Below is a small trained network, with its code and all its weights. Each question gives an input and a class and asks what happens when units are switched off, that is, made to give their printed mean instead of their output.

import numpy as np


def w(rows, s, z=0):
    codes = np.array(rows[::2]) - 128.0
    scale = np.full(codes.shape[1], s)
    scale[-1] = z or s
    return codes * scale


def norm(h):
    return h / np.sqrt((h * h).mean(-1, keepdims=True) + 1e-5)


def f(y):
    return np.maximum(y, 0)


def log_softmax(a):
    a = a - a.max(-1, keepdims=True)
    return a - np.log(np.exp(a).sum(-1, keepdims=True))


def net(x, mask):
    res = np.array(x, float).reshape(1, 8) / 4 @ E
    u = 0
    for l in range(3):
        y = f(norm(res) @ A[l][:, :-1].T + A[l][:, -1])
        res = res + np.where(mask[u : u + 11], y, B[l][:, -1]) @ B[l][:, :-1]
        u += 11
    return log_softmax(norm(res)[-1] @ U[:, :-1].T + U[:, -1])


A, B = {}, {}
E = w([
[157,107,157,154],'x0',
[106,116,213,2],'x1',
[122,205,184,184],'x2',
[100,155,94,99],'x3',
[143,113,144,145],'x4',
[122,133,125,121],'x5',
[28,27,143,189],'x6',
[115,138,117,118],'x7',
],0.0093)
A[0] = w([
[6,102,149,197,57],'0.n0',
[139,118,42,198,222],'0.n1',
[112,81,65,142,3],'0.n2',
[166,77,69,101,64],'0.n3',
[179,72,41,148,108],'0.n4',
[53,51,159,113,119],'0.n5',
[178,125,87,100,125],'0.n6',
[80,144,78,115,84],'0.n7',
[88,152,176,142,197],'0.n8',
[102,132,207,66,168],'0.n9',
[53,114,143,167,211],'0.n10',
],0.014,0.005)
B[0] = w([
[199,167,162,6,234],'0.n0',
[213,224,141,95,255],'0.n1',
[130,40,148,134,152],'0.n2',
[160,207,166,124,164],'0.n3',
[200,81,192,129,192],'0.n4',
[5,88,140,205,226],'0.n5',
[128,160,65,49,175],'0.n6',
[162,107,147,128,153],'0.n7',
[115,147,217,141,205],'0.n8',
[201,70,148,99,244],'0.n9',
[186,42,127,132,235],'0.n10',
],0.015,0.0078)
A[1] = w([
[169,103,139,54,230],'1.n0',
[174,145,239,99,61],'1.n1',
[128,140,247,101,109],'1.n2',
[77,135,118,164,108],'1.n3',
[131,160,126,172,75],'1.n4',
[105,124,110,166,127],'1.n5',
[130,215,116,236,34],'1.n6',
[129,116,180,166,96],'1.n7',
[140,193,163,134,137],'1.n8',
[128,170,91,155,121],'1.n9',
[230,239,149,146,251],'1.n10',
],0.012,0.0018)
B[1] = w([
[238,127,139,217,217],'1.n0',
[138,180,142,63,237],'1.n1',
[139,186,85,93,212],'1.n2',
[168,147,108,151,129],'1.n3',
[106,107,125,138,133],'1.n4',
[131,143,132,108,128],'1.n5',
[52,86,183,121,142],'1.n6',
[156,116,82,129,153],'1.n7',
[87,146,108,125,166],'1.n8',
[110,115,149,116,135],'1.n9',
[5,107,66,141,252],'1.n10',
],0.02,0.014)
A[2] = w([
[187,124,48,143,88],'2.n0',
[159,100,133,188,79],'2.n1',
[133,121,147,161,28],'2.n2',
[138,147,102,102,91],'2.n3',
[101,84,142,198,4],'2.n4',
[98,171,106,78,74],'2.n5',
[200,58,97,83,204],'2.n6',
[68,142,138,140,164],'2.n7',
[63,4,115,115,110],'2.n8',
[117,176,151,110,139],'2.n9',
[131,190,154,147,138],'2.n10',
],0.019,0.003)
B[2] = w([
[127,127,228,86,206],'2.n0',
[92,230,138,56,140],'2.n1',
[130,89,117,103,129],'2.n2',
[161,146,166,147,187],'2.n3',
[152,157,168,126,139],'2.n4',
[204,138,204,240,208],'2.n5',
[11,28,99,113,255],'2.n6',
[150,6,123,118,159],'2.n7',
[56,193,25,248,178],'2.n8',
[177,157,58,158,188],'2.n9',
[122,136,116,196,181],'2.n10',
],0.015,0.011)
U = w([
[190,197,98,152,85],'0',
[140,37,140,48,49],'1',
[6,85,23,201,251],'2',
],0.012,0.0012)

Each question gives the input, the list of numbers given to net, and the class t.
The units are the neurons (one row each of A and B). Each row of codes is followed by its name. A weight is (code - 128) times the scale printed after its matrix; where a second scale follows, it is the last column's (A, B and U).
mask holds one flag per neuron, layer by layer. A switched-off neuron (its flag False) gives its mean, the last column of its row in B, instead of its output. The means were averaged over made-up inputs and are rounded, as every weight is.
A unit's drop is (log p(t) with every unit on - log p(t) with that unit switched off) / (log p(t) with every unit on - log p(t) with every unit switched off).
The circuit of an input: a set's keep is (log p(t) with only the set's units on - log p(t) with every unit switched off) / (log p(t) with every unit on - log p(t) with every unit switched off). Starting from the 12 units with the biggest drops (on a tie, the unit counted first), units are removed one at a time, each time the one whose removal leaves the highest keep (on an exact tie, the one counted first), for as long as the keep stays at least 0.8.
circuit, biggest first: the units of the circuit, biggest drop first
unit that matters most: the unit with the biggest drop
top k neurons: the k neurons with the biggest drops, biggest first
top k neurons in layer l: the k neurons of layer l with the biggest drops, biggest first
drop of u: that unit's drop, to one decimal
input [1,4,4,-6,-8,-1,6,7], class 1: unit that matters most	0.n0
input [-4,-8,-8,-2,-4,-6,1,2], class 1: top 2 neurons	(0.n4 0.n2)
input [-1,-3,1,-7,-2,6,7,-1], class 0: top 4 neurons	(0.n0 1.n1 0.n1 0.n9)
input [0,-6,2,2,-4,-4,-6,1], class 2: top 2 neurons	(1.n10 0.n0)
input [1,-4,1,-8,8,-1,-2,2], class 2: top 2 neurons in layer 1	(1.n10 1.n6)
input [-8,-8,6,5,-3,7,2,3], class 0: top 2 neurons in layer 0	(0.n1 0.n5)
input [7,-8,5,-2,0,-7,-7,6], class 2: top 2 neurons	(1.n10 0.n0)
input [-5,-7,-8,1,6,3,1,2], class 1: top 2 neurons	(0.n2 0.n4)
input [-6,6,-8,-8,-3,-4,3,-2], class 2: top 2 neurons	(0.n5 2.n8)
input [-3,-3,2,-2,-6,8,6,2], class 0: top 4 neurons	(0.n0 0.n1 0.n9 1.n1)
input [7,-5,3,1,1,1,-2,7], class 2: top 2 neurons in layer 0	(0.n0 0.n9)
input [7,4,-1,4,-2,7,-8,6], class 1: top 2 neurons in layer 2	(2.n6 2.n0)
input [-8,3,4,-7,5,7,8,2], class 1: top 2 neurons	(0.n0 1.n10)
input [1,-7,5,-5,-3,4,6,7], class 0: circuit, biggest first	(0.n0)
input [-3,-2,-4,-7,-1,-1,8,-2], class 1: top 2 neurons in layer 0	(0.n0 0.n1)
input [-8,-7,-5,7,1,-5,0,-2], class 0: top 3 neurons	(0.n1 0.n3 0.n9)
input [8,-1,0,0,-8,-1,8,-2], class 1: top 2 neurons	(0.n0 0.n10)
input [1,3,4,-3,-5,-5,4,-3], class 1: top 2 neurons	(0.n10 0.n0)
input [-1,-3,-1,6,-3,8,0,-8], class 0: top 2 neurons	(0.n1 0.n9)
input [-1,6,-8,-6,6,-7,8,-2], class 2: unit that matters most	0.n5
input [5,-8,7,5,-5,3,5,0], class 0: top 3 neurons in layer 0	(0.n0 0.n5 0.n10)
input [-1,-8,3,4,5,4,-7,-3], class 2: top 3 neurons	(1.n10 0.n0 0.n9)
input [6,-5,4,-5,5,-6,-3,4], class 2: top 2 neurons	(1.n10 0.n0)
input [3,-4,6,6,-2,-5,4,-5], class 0: drop of 0.n0	0.2
input [-1,-2,4,-6,5,3,5,-4], class 0: drop of 0.n9	0.2
input [-7,-2,8,-1,-5,-8,-8,0], class 2: drop of 0.n0	0.1
input [2,-4,7,-6,8,8,8,-8], class 0: drop of 0.n0	0.7
input [3,-1,5,-4,7,5,5,0], class 0: unit that matters most	0.n9
